Below are the code and all the weights of a small trained network. Each question names an input and a target symbol and asks about switching units off, where a switched-off unit gives its printed mean instead of its output.

import numpy as np


def w(rows, s, z=0):
    codes = np.array(rows[::2]) - 128.0
    scale = np.full(codes.shape[1], s)
    scale[-1] = z or s
    return codes * scale


def softmax(a):
    e = np.exp(a - a.max(-1, keepdims=True))
    return e / e.sum(-1, keepdims=True)


def log_softmax(a):
    a = a - a.max(-1, keepdims=True)
    return a - np.log(np.exp(a).sum(-1, keepdims=True))


def net(x, mask):
    ids = ['δμξσφψ'.index(c) for c in x.split()]
    T = len(ids)
    res = E[ids] + P[:T]
    u = 0
    for l in range(2):
        r = res
        for j in range(3):
            rows = slice(3 * j, 3 * j + 3)
            q, k, v = (r @ M[l][rows].T for M in (Q, K, V))
            z = softmax(np.where(np.tri(T) > 0, q @ k.T / 3**0.5, -1e9)) @ v
            o = O[l][rows]
            res = res + np.where(mask[u + j], z, o[:, -1]) @ o[:, :-1]
        u += 3
    return log_softmax(res[-1] @ U[:, :-1].T + U[:, -1])


Q, K, V, O = {}, {}, {}, {}
E = w([
[98,63,112],'δ',
[163,87,101],'μ',
[101,165,217],'ξ',
[166,81,213],'σ',
[73,152,7],'φ',
[173,239,136],'ψ',
],0.02)
P = w([
[250,1,58],'0',
[123,68,102],'1',
[131,66,106],'2',
[153,54,120],'3',
[155,65,128],'4',
[161,60,130],'5',
[189,60,151],'6',
[187,61,140],'7',
[192,61,150],'8',
[191,48,146],'9',
],0.006)
Q[0] = w([
[129,58,89],'L0H1',
[204,172,138],'L0H1',
[96,159,216],'L0H1',
[153,10,190],'L0H2',
[11,86,177],'L0H2',
[76,77,144],'L0H2',
[36,181,64],'L0H3',
[131,23,226],'L0H3',
[136,132,2],'L0H3',
],0.012)
K[0] = w([
[157,168,116],'L0H1',
[152,98,44],'L0H1',
[77,117,136],'L0H1',
[118,35,164],'L0H2',
[28,61,97],'L0H2',
[61,59,135],'L0H2',
[5,40,166],'L0H3',
[129,222,128],'L0H3',
[84,71,99],'L0H3',
],0.015)
V[0] = w([
[61,91,139],'L0H1',
[75,93,100],'L0H1',
[92,141,170],'L0H1',
[95,83,142],'L0H2',
[17,112,170],'L0H2',
[133,149,159],'L0H2',
[80,136,191],'L0H3',
[70,202,128],'L0H3',
[7,70,158],'L0H3',
],0.014)
O[0] = w([
[164,147,74,111],'L0H1',
[105,86,64,145],'L0H1',
[163,180,125,39],'L0H1',
[200,123,140,227],'L0H2',
[255,195,80,58],'L0H2',
[131,201,199,42],'L0H2',
[158,210,170,15],'L0H3',
[131,197,97,4],'L0H3',
[231,141,120,4],'L0H3',
],0.0095,0.0036)
Q[1] = w([
[230,149,158],'L1H1',
[32,165,62],'L1H1',
[101,166,141],'L1H1',
[97,184,192],'L1H2',
[174,146,145],'L1H2',
[158,82,70],'L1H2',
[123,90,149],'L1H3',
[3,148,153],'L1H3',
[89,94,79],'L1H3',
],0.019)
K[1] = w([
[219,164,15],'L1H1',
[84,61,188],'L1H1',
[61,9,41],'L1H1',
[143,131,188],'L1H2',
[139,162,125],'L1H2',
[124,118,59],'L1H2',
[211,76,165],'L1H3',
[96,37,144],'L1H3',
[170,101,23],'L1H3',
],0.011)
V[1] = w([
[132,119,146],'L1H1',
[87,177,71],'L1H1',
[202,62,90],'L1H1',
[46,189,211],'L1H2',
[220,206,100],'L1H2',
[97,142,181],'L1H2',
[79,240,175],'L1H3',
[215,173,42],'L1H3',
[2,205,28],'L1H3',
],0.0063)
O[1] = w([
[99,82,161,135],'L1H1',
[76,191,109,98],'L1H1',
[185,125,64,152],'L1H1',
[185,71,40,72],'L1H2',
[31,119,101,37],'L1H2',
[162,150,60,110],'L1H2',
[94,40,103,5],'L1H3',
[59,152,125,100],'L1H3',
[25,61,254,81],'L1H3',
],0.0049,0.02)
U = w([
[220,112,69,136],'δ',
[172,57,141,130],'μ',
[168,242,149,209],'ξ',
[254,141,222,28],'σ',
[104,125,55,254],'φ',
[161,164,231,51],'ψ',
],0.008,0.0073)

Each question gives the input, a string of symbols that net reads in full, and the target symbol t.
The units are the heads (3 rows each of Q, K, V and O). Each row of codes is followed by its name. A weight is (code - 128) times the scale printed after its matrix; where a second scale follows, it is the last column's (O and U).
mask holds one flag per head, layer by layer. A switched-off head (its flag False) gives its mean, the last column of its rows in O, instead of its output. The means were averaged over made-up inputs and are rounded, as every weight is.
A unit's drop is (log p(t) with every unit on - log p(t) with that unit switched off) / (log p(t) with every unit on - log p(t) with every unit switched off).
The circuit of an input: a set's keep is (log p(t) with only the set's units on - log p(t) with every unit switched off) / (log p(t) with every unit on - log p(t) with every unit switched off). Starting from all 6 units, units are removed one at a time, each time the one whose removal leaves the highest keep (on an exact tie, the one counted first), for as long as the keep stays at least 0.8.
circuit, biggest first: the units of the circuit, biggest drop first
unit that matters most: the unit with the biggest drop
which heads matter: for each layer, one digit per head in row order, 1 if its drop is at least 0.15 and else 0, layers parted by /
drop of u: that unit's drop, to one decimal
input μ δ δ δ μ δ δ ψ, target σ: which heads matter => 111 / 011
input ψ ξ δ ψ, target μ: circuit, biggest first => [L0H2 L0H3 L1H3]
input σ σ δ σ σ μ δ ψ, target δ: which heads matter => 111 / 011
input δ σ μ δ σ σ μ σ ψ φ, target ξ: which heads matter => 111 / 001
input φ ψ σ μ σ, target ψ: circuit, biggest first => [L0H3 L1H3]
input σ μ μ ξ φ σ, target δ: circuit, biggest first => [L1H2 L1H3 L0H3]
input ξ μ ψ ξ, target φ: circuit, biggest first => [L1H2 L0H3]
input ξ φ δ δ φ δ ψ μ, target φ: circuit, biggest first => [L0H3]
input δ σ δ, target σ: which heads matter => 101 / 010
input δ ψ μ μ, target ξ: which heads matter => 101 / 001
input μ σ δ ψ μ, target σ: which heads matter => 111 / 011
input φ ψ σ μ σ δ μ ξ σ μ, target ψ: which heads matter => 001 / 001
input φ μ δ φ ψ δ φ μ δ, target ψ: circuit, biggest first => [L0H3 L1H3 L0H1]
input ψ φ μ μ δ σ μ, target μ: which heads matter => 101 / 011
input δ δ ψ μ δ σ δ μ, target ξ: which heads matter => 001 / 001
input φ ψ δ ψ ξ μ φ, target ψ: which heads matter => 010 / 001
input ψ μ φ μ μ σ σ ξ, target μ: circuit, biggest first => [L1H2 L0H3 L1H3]
input φ σ ψ φ μ ξ φ ψ δ σ, target ψ: circuit, biggest first => [L0H3 L1H3 L0H1 L0H2]
input δ δ δ δ ψ ξ δ σ ξ, target ξ: circuit, biggest first => [L0H3 L1H3]
input δ ψ φ σ μ σ μ φ φ, target ξ: unit that matters most => L0H1
input ξ δ δ φ μ μ δ ψ, target φ: circuit, biggest first => [L1H2 L0H2]
input ξ δ μ φ δ ξ δ ξ, target δ: unit that matters most => L1H3
input ψ σ μ φ, target μ: circuit, biggest first => [L1H3 L0H1 L0H2]
input σ ψ δ σ δ, target δ: drop of L0H3 => 0.4
input μ σ φ δ δ ψ, target σ: drop of L0H2 => 1.1
input ψ φ φ φ μ μ, target μ: drop of L0H1 => 0.2
input μ φ ξ φ δ ξ ψ σ σ φ, target σ: unit that matters most => L0H3
input μ φ δ δ φ ψ φ, target σ: drop of L0H2 => 0.3
